Below is a small trained network, with its code and all its weights. Each question gives an input and a target symbol and asks what happens when units are switched off, that is, made to give their printed mean instead of their output.

import numpy as np


def w(rows, s, z=0):
    codes = np.array(rows[::2]) - 128.0
    scale = np.full(codes.shape[1], s)
    scale[-1] = z or s
    return codes * scale


def f(y):
    return np.maximum(y, 0)


def softmax(a):
    e = np.exp(a - a.max(-1, keepdims=True))
    return e / e.sum(-1, keepdims=True)


def log_softmax(a):
    a = a - a.max(-1, keepdims=True)
    return a - np.log(np.exp(a).sum(-1, keepdims=True))


def net(x, mask):
    ids = ['βγδηθλξπφψω'.index(c) for c in x.split()]
    T = len(ids)
    res = E[ids] + P[:T]
    r = res
    for j in range(3):
        rows = slice(4 * j, 4 * j + 4)
        q, k, v = (r @ M[0][rows].T for M in (Q, K, V))
        z = softmax(np.where(np.tri(T) > 0, q @ k.T / 4**0.5, -1e9)) @ v
        o = O[0][rows]
        res = res + np.where(mask[j], z, o[:, -1]) @ o[:, :-1]
    y = f(res @ A[0][:, :-1].T + A[0][:, -1])
    res = res + np.where(mask[3:7], y, B[0][:, -1]) @ B[0][:, :-1]
    return log_softmax(res[-1] @ U[:, :-1].T + U[:, -1])


Q, K, V, O, A, B = {}, {}, {}, {}, {}, {}
E = w([
[114,72,109],'β',
[151,176,222],'γ',
[144,115,205],'δ',
[96,119,182],'η',
[191,127,156],'θ',
[151,126,182],'λ',
[62,200,114],'ξ',
[167,136,152],'π',
[148,126,187],'φ',
[143,248,147],'ψ',
[125,120,76],'ω',
],0.014)
P = w([
[103,139,254],'0',
[141,158,107],'1',
[149,136,111],'2',
[146,132,109],'3',
[155,133,112],'4',
[154,121,107],'5',
[148,120,107],'6',
[163,121,111],'7',
[147,118,129],'8',
[148,116,130],'9',
[152,111,137],'10',
[136,113,157],'11',
],0.008)
Q[0] = w([
[188,57,154],'head 0',
[126,146,61],'head 0',
[30,139,119],'head 0',
[147,96,124],'head 0',
[74,109,52],'head 1',
[154,143,104],'head 1',
[125,79,184],'head 1',
[80,250,122],'head 1',
[169,220,197],'head 2',
[73,119,102],'head 2',
[105,178,68],'head 2',
[198,87,181],'head 2',
],0.019)
K[0] = w([
[188,37,111],'head 0',
[132,171,102],'head 0',
[26,148,71],'head 0',
[148,93,106],'head 0',
[50,143,69],'head 1',
[152,121,95],'head 1',
[111,96,197],'head 1',
[164,249,95],'head 1',
[175,214,190],'head 2',
[147,88,80],'head 2',
[145,175,57],'head 2',
[86,127,214],'head 2',
],0.019)
V[0] = w([
[123,110,168],'head 0',
[144,87,140],'head 0',
[151,132,59],'head 0',
[111,163,124],'head 0',
[78,82,176],'head 1',
[75,210,88],'head 1',
[49,113,161],'head 1',
[113,123,132],'head 1',
[30,6,199],'head 2',
[25,173,172],'head 2',
[134,1,189],'head 2',
[89,95,86],'head 2',
],0.0093)
O[0] = w([
[159,126,140,158],'head 0',
[128,153,163,122],'head 0',
[60,146,122,67],'head 0',
[141,108,103,138],'head 0',
[144,165,58,134],'head 1',
[114,66,128,111],'head 1',
[137,144,58,122],'head 1',
[126,131,121,122],'head 1',
[180,85,9,128],'head 2',
[51,76,127,247],'head 2',
[206,158,30,120],'head 2',
[170,74,107,2],'head 2',
],0.011,0.0039)
A[0] = w([
[182,1,164,252],'neuron 0',
[5,206,155,83],'neuron 1',
[246,243,164,106],'neuron 2',
[187,178,168,181],'neuron 3',
],0.0087,0.0034)
B[0] = w([
[246,175,226,164],'neuron 0',
[179,161,32,254],'neuron 1',
[6,61,103,221],'neuron 2',
[82,102,181,194],'neuron 3',
],0.012,0.0087)
U = w([
[227,98,105,209],'β',
[104,136,166,67],'γ',
[106,179,145,97],'δ',
[53,110,168,220],'η',
[117,141,146,88],'θ',
[202,115,232,254],'λ',
[78,183,22,60],'ξ',
[124,144,119,100],'π',
[128,253,185,130],'φ',
[123,110,109,42],'ψ',
[118,114,100,91],'ω',
],0.0075,0.0032)

Each question gives the input, a string of symbols that net reads in full, and the target symbol t.
The units are the heads (4 rows each of Q, K, V and O) and the neurons (one row each of A and B). Each row of codes is followed by its name. A weight is (code - 128) times the scale printed after its matrix; where a second scale follows, it is the last column's (O, A, B and U).
mask holds one flag per unit, heads first, then neurons. A switched-off unit (its flag False) gives its mean, the last column of its rows in O or B, instead of its output. The means were averaged over made-up inputs and are rounded, as every weight is.
A unit's drop is (log p(t) with every unit on - log p(t) with that unit switched off) / (log p(t) with every unit on - log p(t) with every unit switched off).
The circuit of an input: a set's keep is (log p(t) with only the set's units on - log p(t) with every unit switched off) / (log p(t) with every unit on - log p(t) with every unit switched off). Starting from all 7 units, units are removed one at a time, each time the one whose removal leaves the highest keep (on an exact tie, the one counted first), for as long as the keep stays at least 0.8.
units of the circuit, in order: the units of the circuit, biggest drop first
unit that matters most: the unit with the biggest drop
top k neurons: the k neurons with the biggest drops, biggest first
heads that matter: for each layer, one digit per head in row order, 1 if its drop is at least 0.15 and else 0, layers parted by /
drop of u: that unit's drop, to one decimal
input ξ η δ β η π ξ ψ ξ λ, target λ: heads that matter	001
input ξ π δ θ δ ω, target λ: units of the circuit, in order	head 2; head 1; neuron 1; neuron 0
input ξ θ δ, target λ: units of the circuit, in order	neuron 0; head 2
input η ψ ξ π λ, target β: units of the circuit, in order	head 2; neuron 0
input δ ψ ξ β ω η ψ ξ ξ η π, target ξ: units of the circuit, in order	head 1; head 2
input ξ θ η ω θ ψ θ λ, target λ: units of the circuit, in order	neuron 0; head 2
input ξ ξ β π, target λ: unit that matters most	neuron 0
input θ θ θ ξ δ, target η: heads that matter	011
input η ψ γ θ λ, target β: units of the circuit, in order	head 2; neuron 2
input ω η π φ γ, target η: top 3 neurons	neuron 2; neuron 3; neuron 0
input ψ θ γ ω γ ξ π θ, target φ: top 2 neurons	neuron 2; neuron 1
input η θ θ θ ω ξ θ θ θ γ γ, target η: units of the circuit, in order	neuron 1; neuron 2; head 1; neuron 3
input ψ γ ψ β γ η θ θ ξ ξ φ, target φ: units of the circuit, in order	head 2; neuron 2; neuron 1
input θ ξ ψ π, target η: unit that matters most	head 2
input ξ γ π, target λ: top 2 neurons	neuron 2; neuron 0
input ξ ξ δ, target λ: heads that matter	101
input ξ θ φ λ γ π φ, target λ: units of the circuit, in order	neuron 2; neuron 0
input ξ λ θ θ δ η ξ η η φ, target λ: heads that matter	001
input η ω η π ξ θ, target β: top 2 neurons	neuron 2; neuron 0
input ψ θ ξ π, target φ: unit that matters most	head 2
input δ π δ δ ξ φ, target ξ: top 2 neurons	neuron 2; neuron 0
input ξ θ θ η, target λ: top 2 neurons	neuron 2; neuron 0
input δ ψ γ π γ ψ ω δ π π ψ δ, target ξ: top 2 neurons	neuron 2; neuron 0
input η π π, target β: top 3 neurons	neuron 2; neuron 0; neuron 3
input η γ ξ θ π η θ ξ ψ φ, target β: top 3 neurons	neuron 2; neuron 3; neuron 0
input δ η ξ φ γ λ, target ξ: drop of head 0	-0.1
